In the rows, 128 means zero.
Each row has a class, written after it.
[135 142 106 160 126 135 113 144 133 110 125 139 150 127 124 128 128 122 129 121 131 130 126 122 136 133 117 123 138 129 145 114 122 131 125 109 127 156 144 137 127 141 130 120 133 122 134 127] : K614
[119 119 125 149 133 121 128 129 132 128 121 125 124 139 118 130 127 127 123 125 139 124 133 122 131 132 132 124 147 132 116 110 130 132 134 120 132 131 128 134 136 128 128 121 130 128 129 144] : K306
[151 125 99 126 134 138 127 130 130 130 120 101 119 139 143 132 130 137 126 142 124 117 129 129 141 146 127 111 132 121 142 127 127 127 126 121 126 141 129 124 125 136 136 140 117 129 131 122] : K817
[145 117 156 115 132 131 120 136 138 113 134 132 128 117 85 148 163 122 141 130 136 131 170 118 95 114 114 122 124 164 122 129 126 130 128 137 133 124 152 115 138 138 130 121 128 122 135 114] : K612
[153 136 135 129 131 120 123 134 129 121 115 136 132 126 120 123 120 127 123 123 119 130 133 129 122 123 125 127 137 115 129 125 126 131 118 118 128 139 133 147 128 145 141 134 128 135 139 133] : K614
[126 124 123 135 116 131 131 128 129 125 137 124 137 126 123 123 128 118 133 136 139 123 134 115 134 128 134 120 138 130 129 127 137 125 121 113 118 133 121 119 127 136 122 133 126 129 126 124] : K669
[157 123 139 126 157 100 136 142 139 68 85 134 140 108 121 139 127 123 136 124 105 146 132 120 100 132 119 130 150 123 91 167 118 144 134 143 96 128 131 140 129 142 113 143 105 135 118 100] : K839
[129 127 115 139 132 129 118 133 124 117 135 123 125 122 128 118 135 122 121 114 130 121 137 121 133 128 126 122 124 137 122 125 117 134 136 124 140 128 131 126 141 146 127 125 110 122 134 128] : K839
[140 125 131 135 124 117 122 130 135 145 125 127 124 132 127 121 128 133 126 136 125 119 139 125 127 129 120 137 134 131 138 121 143 131 136 120 122 137 126 124 130 135 127 123 121 126 128 146] : K797
[72 117 153 164 94 143 117 134 125 148 133 128 99 138 157 143 41 157 114 151 142 141 193 114 138 149 159 121 155 155 142 140 110 131 117 66 140 115 83 100 137 131 111 112 132 144 156 116] : K269
[115 133 122 137 122 128 119 130 126 121 139 126 128 128 123 137 141 124 135 132 150 123 121 105 123 122 131 113 111 147 133 119 143 128 131 125 133 142 129 147 121 116 124 115 132 142 139 118] : K612
[132 134 122 126 120 114 135 133 129 129 121 132 115 131 134 127 126 118 111 133 125 126 124 129 136 136 121 133 134 127 110 114 132 126 111 120 137 138 142 135 130 136 117 131 124 152 128 116] : K121
[108 107 88 101 113 144 140 118 133 126 124 135 122 123 129 126 111 122 129 125 136 123 133 119 133 127 124 111 116 119 112 130 124 112 118 114 130 121 114 120 126 112 135 121 115 149 129 119] : K669
[166 114 155 113 130 90 90 90 116 144 141 122 104 129 144 134 116 121 106 152 106 112 143 132 119 150 143 142 139 164 130 128 149 111 114 99 103 120 103 139 81 173 145 113 166 111 151 114] : K269
[89 146 112 87 130 106 188 171 93 114 154 146 104 76 14 71 214 174 122 111 97 127 173 130 95 112 118 113 155 42 133 169 101 134 169 124 101 163 149 139 150 133 157 123 148 181 108 87] : K306
[131 122 140 117 119 130 139 115 123 143 117 124 129 115 136 135 115 123 108 144 129 128 145 133 125 133 145 125 147 140 138 134 132 132 136 103 121 147 123 137 145 119 149 131 128 136 137 145] : K269
[145 120 131 133 127 117 122 126 134 152 131 125 121 126 139 122 129 121 118 134 117 112 137 125 119 126 129 135 135 136 130 134 148 131 128 118 131 137 133 127 129 131 135 123 122 131 130 153] : K797
[128 126 130 137 124 126 115 133 128 123 140 130 130 132 120 131 132 120 135 135 139 119 133 108 116 117 127 125 126 147 137 135 142 129 130 129 126 138 126 125 123 130 118 117 138 134 133 124] : K612
[109 112 110 183 143 107 113 139 148 116 121 117 118 130 119 118 152 131 138 135 139 143 153 125 145 124 121 128 148 129 118 129 123 139 143 114 145 127 131 123 123 130 133 117 135 119 137 137] : K306
[132 132 128 129 114 127 128 133 130 115 136 131 128 134 122 130 129 123 127 129 140 117 135 119 122 122 124 125 131 144 138 123 145 135 119 112 125 136 124 125 116 136 124 126 130 123 132 125] : K121
[125 123 126 166 127 129 120 120 126 138 118 123 119 122 143 107 139 137 124 144 143 123 140 126 142 137 139 118 142 116 134 110 136 131 139 113 132 140 129 141 149 132 143 122 130 129 144 138] : K306
[138 128 119 122 133 120 128 126 134 128 124 121 118 124 138 128 123 131 122 131 125 128 122 125 130 132 134 122 124 128 123 127 138 119 116 126 123 139 117 136 131 121 124 131 124 122 137 138] : K817
[148 122 121 115 132 124 130 128 119 131 120 126 125 119 131 114 125 141 131 132 130 126 140 119 115 131 129 121 121 119 138 125 122 127 136 120 125 141 126 125 133 143 135 128 106 132 126 136] : K839
[135 132 121 135 134 127 125 126 134 131 128 124 121 127 136 114 133 120 130 140 127 129 126 124 134 117 130 126 125 132 143 128 137 123 125 115 122 145 125 135 126 140 115 132 142 112 127 126] : K817
[122 116 121 137 136 124 137 120 131 119 121 126 123 135 118 130 138 126 128 127 142 121 127 125 132 123 127 118 137 122 121 122 138 133 135 127 138 130 123 125 117 111 144 123 129 132 130 131] : K306
[124 137 118 123 119 133 131 129 132 124 128 129 133 117 140 122 127 116 124 128 132 123 123 117 121 113 124 119 128 129 126 129 129 129 123 132 119 128 124 128 110 135 129 118 125 129 127 118] : K833
[121 129 118 106 129 132 145 135 133 130 119 129 125 126 125 128 114 126 125 121 133 128 142 122 129 116 123 123 139 133 120 129 131 131 127 126 125 133 136 116 125 135 132 122 114 134 133 133] : K833
[118 123 146 112 113 111 161 131 123 135 128 131 149 132 114 138 124 136 131 158 145 137 136 130 136 139 133 123 139 143 105 131 148 114 128 132 103 135 111 116 124 111 128 123 114 140 124 132] : K269
[106 125 149 187 117 111 115 142 148 99 117 97 114 140 49 130 110 143 128 91 173 135 101 153 78 95 134 109 146 135 115 133 112 191 147 120 132 108 95 142 104 132 137 97 120 114 186 170] : K839
[141 127 124 112 131 135 136 117 127 124 127 116 116 131 135 129 124 129 119 128 115 125 117 136 127 134 132 124 132 111 125 141 124 138 115 125 120 127 123 127 122 133 125 130 128 120 137 114] : K817
[149 129 132 140 128 123 144 120 129 147 113 126 141 118 134 103 124 147 124 150 152 121 123 116 123 137 120 119 136 134 130 113 121 151 141 129 115 139 129 134 126 118 138 120 139 122 127 111] : K165
[152 118 136 147 111 133 130 130 133 138 143 131 121 124 120 132 137 135 139 131 140 112 131 108 125 108 122 130 118 143 143 137 140 125 138 137 130 130 116 113 131 129 124 120 131 126 133 128] : K612
[134 108 127 91 124 104 150 123 127 142 156 146 116 95 141 146 125 130 147 132 128 121 126 109 138 124 129 116 101 146 103 171 143 124 128 153 145 120 131 108 97 129 129 117 103 118 142 126] : K612
[103 120 106 103 147 143 105 122 129 102 123 116 102 145 109 133 104 107 113 119 132 113 124 138 112 98 149 104 124 139 108 138 108 122 116 139 147 107 130 134 136 111 127 132 107 153 138 141] : K839
[154 131 133 101 131 139 164 112 128 149 131 121 119 126 121 129 113 141 125 115 110 127 110 143 115 136 134 127 122 140 110 138 116 124 102 136 124 112 132 135 116 118 139 125 127 141 123 121] : K165
[123 125 120 103 125 116 145 129 131 122 121 132 117 137 127 130 126 132 117 122 125 122 133 134 128 137 120 134 133 127 116 127 127 139 117 133 132 135 134 117 123 123 126 127 120 139 135 130] : K121
[140 126 127 142 132 118 122 129 131 140 128 126 123 128 133 118 123 125 115 139 124 119 134 129 128 124 121 137 140 127 136 131 138 135 134 120 126 139 135 135 135 130 128 127 125 141 127 136] : K797
[130 124 109 98 135 143 138 118 136 130 116 120 123 138 134 118 132 122 112 136 125 120 132 134 129 125 127 117 130 121 119 129 123 131 119 137 130 133 129 116 134 112 135 133 118 127 131 129] : K817
[118 151 105 102 127 131 90 152 145 95 98 123 150 156 117 157 124 91 131 90 134 137 144 105 136 169 67 167 142 164 119 67 147 123 148 96 157 138 172 104 113 119 117 142 133 78 106 113] : K121
[152 113 140 114 132 118 132 129 126 136 121 127 129 125 118 135 112 146 127 126 144 120 131 115 112 129 118 138 125 132 115 130 149 130 145 140 124 119 126 143 137 135 132 130 126 151 138 131] : K612
[63 119 173 202 133 130 192 144 111 140 129 121 97 116 136 124 129 145 106 107 96 105 132 157 101 117 173 124 132 140 111 115 155 97 115 145 140 154 134 186 117 119 130 114 69 138 165 178] : K817
[143 124 136 135 114 117 120 131 133 139 126 128 116 122 136 131 130 132 139 136 123 127 135 128 119 128 122 127 128 133 137 134 148 128 137 122 123 135 133 125 126 135 128 120 114 134 129 132] : K797
[134 127 130 144 115 125 135 134 137 132 138 128 129 113 126 134 143 123 140 139 149 129 128 123 127 127 122 113 121 157 144 126 129 132 136 126 130 134 125 132 117 133 125 124 136 126 124 109] : K165
[126 117 109 67 124 124 166 122 146 116 114 122 131 147 147 149 135 96 148 150 161 134 138 116 106 143 142 108 132 123 131 141 178 142 99 139 133 139 124 112 108 100 143 135 94 163 142 117] : K165
[130 122 117 122 131 133 120 130 125 125 126 126 126 134 119 135 132 136 135 131 119 124 139 117 130 121 124 126 125 138 116 138 135 125 131 140 133 119 137 125 134 114 133 134 124 143 130 115] : K612
[110 121 157 113 139 146 111 113 129 124 111 126 110 138 167 142 117 134 126 130 130 120 163 126 136 158 126 134 142 134 120 138 135 117 157 122 135 130 154 129 163 124 121 132 128 143 127 124] : K797
[135 119 130 123 135 123 144 122 124 128 129 120 130 137 126 132 116 139 119 131 129 122 132 132 135 131 130 131 138 142 113 136 114 137 128 133 122 122 125 119 129 109 136 121 122 124 130 126] : K269
[144 133 107 79 126 133 130 150 127 128 89 116 123 123 141 132 114 120 126 136 124 130 142 106 165 123 108 129 145 85 118 133 146 129 140 118 126 128 136 73 127 123 135 142 112 137 106 102] : K833
[136 129 119 122 132 130 140 129 135 115 122 132 128 134 127 137 122 129 130 115 126 124 128 127 137 127 122 125 137 125 125 137 120 128 128 139 131 133 141 128 131 124 135 125 125 131 136 130] : K614
[144 123 134 134 136 118 121 124 123 139 130 131 117 118 125 131 118 131 127 135 115 123 147 112 119 117 130 137 124 146 143 119 136 124 121 128 134 131 130 140 124 142 128 131 127 131 136 127] : K612
[134 121 120 116 129 118 141 126 132 134 120 125 123 122 120 124 124 136 138 129 119 129 138 127 126 130 125 117 140 134 112 140 121 130 135 131 128 123 126 129 120 119 143 126 112 115 128 134] : K165
[149 132 127 127 138 133 132 124 134 118 118 122 142 116 137 131 130 130 127 121 122 132 120 138 125 148 125 131 134 139 118 131 131 133 119 142 120 118 132 135 121 130 138 132 123 128 128 118] : K165
[134 121 132 124 123 126 118 128 125 131 119 121 120 128 119 144 123 125 129 137 139 126 132 119 130 127 120 123 126 134 123 120 140 123 137 128 135 126 132 133 130 131 130 124 124 147 137 119] : K612
[127 155 134 159 147 163 152 140 136 116 91 119 119 129 152 50 186 112 110 106 103 87 111 134 135 78 136 130 110 116 124 132 136 142 102 165 115 133 121 124 121 140 139 124 140 143 124 125] : K833
[145 124 121 122 130 113 130 119 144 134 126 126 129 124 117 127 121 132 113 132 137 121 147 124 142 135 100 144 153 140 131 130 140 128 157 130 119 130 119 122 139 129 133 123 126 127 129 135] : K797
[108 122 134 140 138 112 146 126 127 125 126 124 122 127 116 131 129 125 120 132 135 131 134 130 129 135 123 126 149 120 114 128 121 141 132 132 143 125 137 120 113 115 133 123 132 136 127 112] : K306
[125 123 128 123 125 122 125 117 131 126 119 124 132 120 134 124 117 123 127 133 134 125 135 118 121 138 138 115 135 141 116 125 127 121 122 117 116 136 124 143 143 127 127 132 130 137 130 140] : K669
[134 125 137 141 126 118 132 131 136 134 132 135 125 132 126 128 139 126 130 132 124 117 138 122 123 124 124 131 135 143 135 134 150 136 130 121 123 145 133 116 118 131 124 118 127 129 128 132] : K797
[137 122 126 99 128 131 139 120 122 129 117 119 134 132 135 137 119 131 121 137 128 126 130 135 135 142 133 126 137 131 112 138 123 132 128 131 121 127 135 114 140 102 143 133 115 128 129 129] : K269
[117 133 127 119 124 127 135 132 131 125 117 123 122 127 136 129 122 126 126 124 132 128 134 122 126 119 127 120 135 123 121 131 128 135 127 130 128 131 127 122 119 131 131 125 121 137 133 128] : K833
[114 113 141 127 135 112 131 118 127 111 131 131 138 129 122 139 121 132 131 127 135 129 128 122 120 128 140 121 129 139 110 137 120 143 114 131 119 126 118 128 129 106 119 135 139 127 133 133] : K669
[137 134 113 125 139 117 122 128 124 128 116 120 124 130 127 132 107 132 130 125 126 141 122 123 134 130 131 116 133 113 143 114 126 143 127 97 134 155 131 148 137 138 123 138 130 118 130 141] : K817
[133 143 134 116 118 127 117 128 127 116 143 132 136 132 134 130 134 120 133 135 150 126 127 115 127 125 122 125 129 133 139 126 139 124 122 131 115 139 118 109 114 132 120 123 134 122 130 118] : K833
[134 130 120 139 125 136 104 131 129 112 127 129 134 133 116 135 136 113 142 130 132 119 130 114 140 123 112 123 127 143 141 130 136 121 137 126 130 136 128 121 132 139 120 128 145 126 125 112] : K612
[115 122 123 118 130 126 148 114 131 132 125 131 129 127 133 107 105 143 119 140 143 131 143 131 138 144 120 129 151 144 115 142 90 127 148 129 110 148 134 123 148 114 117 120 121 127 131 135] : K669
[120 124 130 143 127 124 127 134 132 120 130 130 126 129 119 130 141 115 131 128 140 124 131 122 128 124 135 122 134 131 136 120 147 131 128 118 135 137 122 125 119 130 131 128 133 128 127 136] : K306
[126 134 137 157 87 120 91 128 137 109 147 123 122 126 144 148 156 111 128 114 125 131 116 142 116 135 128 127 136 135 137 142 127 147 134 121 135 127 122 128 118 159 116 119 142 126 135 134] : K121
[122 120 118 162 117 124 123 128 125 145 123 124 125 125 128 115 120 123 129 139 129 119 131 113 127 117 145 111 139 127 129 110 129 127 121 105 137 147 133 131 134 132 129 133 126 142 125 145] : K669
[137 125 132 128 121 127 126 125 121 131 125 117 136 131 135 138 117 124 123 136 138 130 132 134 138 143 135 127 136 135 132 126 130 137 129 109 124 134 127 131 148 129 135 129 129 128 135 134] : K269
[125 119 129 158 126 130 123 127 134 140 126 137 131 124 134 117 142 131 126 142 122 117 139 130 143 118 121 141 138 126 145 128 145 138 144 126 121 135 136 114 130 136 123 123 133 118 128 128] : K797
[137 123 144 126 135 114 123 115 115 123 130 131 137 129 148 134 108 131 130 145 137 128 124 131 137 148 139 127 134 133 116 139 131 124 122 126 121 134 125 135 144 121 126 134 134 133 133 129] : K269
[131 127 132 124 120 131 122 130 122 121 123 123 141 136 143 136 125 123 124 134 133 122 128 130 133 150 136 126 128 137 124 119 128 131 124 123 119 131 121 134 139 132 129 135 119 123 132 133] : K269
[121 120 110 122 137 117 132 136 137 136 107 125 121 115 122 89 132 122 116 124 131 115 145 102 120 105 135 128 132 124 110 132 144 126 137 123 124 130 116 118 146 130 131 117 128 136 126 152] : K839
[135 116 144 145 119 114 117 143 112 135 143 134 117 133 154 118 143 131 142 133 130 96 119 129 99 119 148 119 110 154 139 138 180 123 122 120 129 153 150 139 103 151 127 123 136 143 134 146] : K121
[131 116 116 135 125 132 144 117 128 128 132 113 128 123 123 131 122 130 129 116 119 124 131 124 135 128 130 125 138 129 116 133 111 132 125 120 122 118 131 129 141 121 131 126 125 120 126 128] : K669
[122 131 123 116 131 131 135 128 130 126 120 129 125 126 136 130 122 130 125 127 131 128 131 124 125 122 128 125 132 124 121 126 126 132 119 136 125 131 137 117 119 128 129 125 122 138 133 123] : K833
[116 126 120 104 123 134 139 125 122 111 124 128 126 137 134 141 115 126 130 117 128 118 135 119 139 146 139 119 141 131 121 136 127 140 135 118 120 130 122 133 137 132 132 130 113 120 139 125] : K269
[137 122 117 127 121 123 134 137 132 124 123 113 116 126 122 107 138 112 127 125 134 121 153 115 117 107 129 121 134 122 140 140 138 142 130 125 135 126 113 101 135 145 135 122 111 139 131 128] : K839
[103 128 162 125 119 127 93 111 124 144 135 113 125 125 128 113 127 103 151 142 135 154 134 159 142 97 133 155 110 149 146 142 151 132 117 151 124 86 135 107 163 129 103 118 172 101 152 135] : K612
[127 116 138 135 130 132 150 117 134 130 118 132 116 122 125 124 133 121 120 123 128 128 139 129 122 113 134 127 145 115 120 131 133 138 127 127 139 124 126 119 123 126 143 119 118 135 130 133] : K306
[123 126 114 137 118 129 118 128 127 132 124 129 143 137 148 120 128 129 142 139 129 121 144 110 126 131 126 117 128 158 140 114 143 125 132 128 126 131 117 123 123 106 135 127 125 112 116 125] : K165
[115 133 121 142 128 121 129 135 131 132 140 125 130 122 119 128 131 126 141 129 139 130 132 119 129 136 130 122 130 139 138 118 133 131 124 120 139 129 130 134 118 132 126 130 138 121 129 122] : K165
[134 128 128 137 126 116 124 130 122 109 119 135 120 128 128 143 115 133 133 120 105 125 129 132 124 118 138 119 134 115 147 137 129 138 110 133 130 132 122 135 114 124 142 134 127 134 146 122] : K614
[133 119 129 132 129 115 141 118 139 144 124 124 126 141 126 124 131 136 135 136 133 121 143 123 132 128 115 129 146 133 131 136 139 141 150 125 132 141 136 114 127 122 135 119 122 127 127 144] : K797
[135 145 124 132 121 136 125 135 135 113 141 139 134 119 129 133 128 114 133 119 134 125 126 112 145 113 132 119 131 138 142 134 137 126 122 122 128 137 132 128 119 144 125 123 129 112 135 127] : K614
[145 122 128 113 124 124 123 121 128 133 132 114 130 129 134 126 122 120 121 139 128 130 128 128 122 130 136 130 132 133 115 128 118 121 116 126 115 125 129 130 134 120 124 137 113 130 123 141] : K669
[117 133 153 143 132 109 125 145 120 132 127 136 153 132 120 96 131 119 124 143 104 130 154 135 117 132 100 163 141 97 143 127 125 136 125 123 118 136 117 113 125 133 114 131 127 102 109 139] : K797
[236 150 114 124 140 112 159 131 134 125 112 102 107 149 78 132 132 190 96 63 113 135 70 115 144 69 112 170 132 97 131 83 62 205 155 164 105 113 122 161 150 82 143 141 89 86 128 151] : K614
[126 126 115 124 139 128 127 130 132 126 122 115 106 135 140 129 135 126 132 137 120 120 129 125 145 125 131 121 116 141 140 131 139 110 130 119 127 143 124 139 121 122 122 143 135 114 130 124] : K817
[151 136 152 142 132 137 125 130 122 147 131 131 116 146 128 122 116 144 144 123 149 127 125 129 170 153 112 127 125 169 107 113 120 125 146 107 154 137 165 112 143 132 123 140 134 96 130 117] : K306
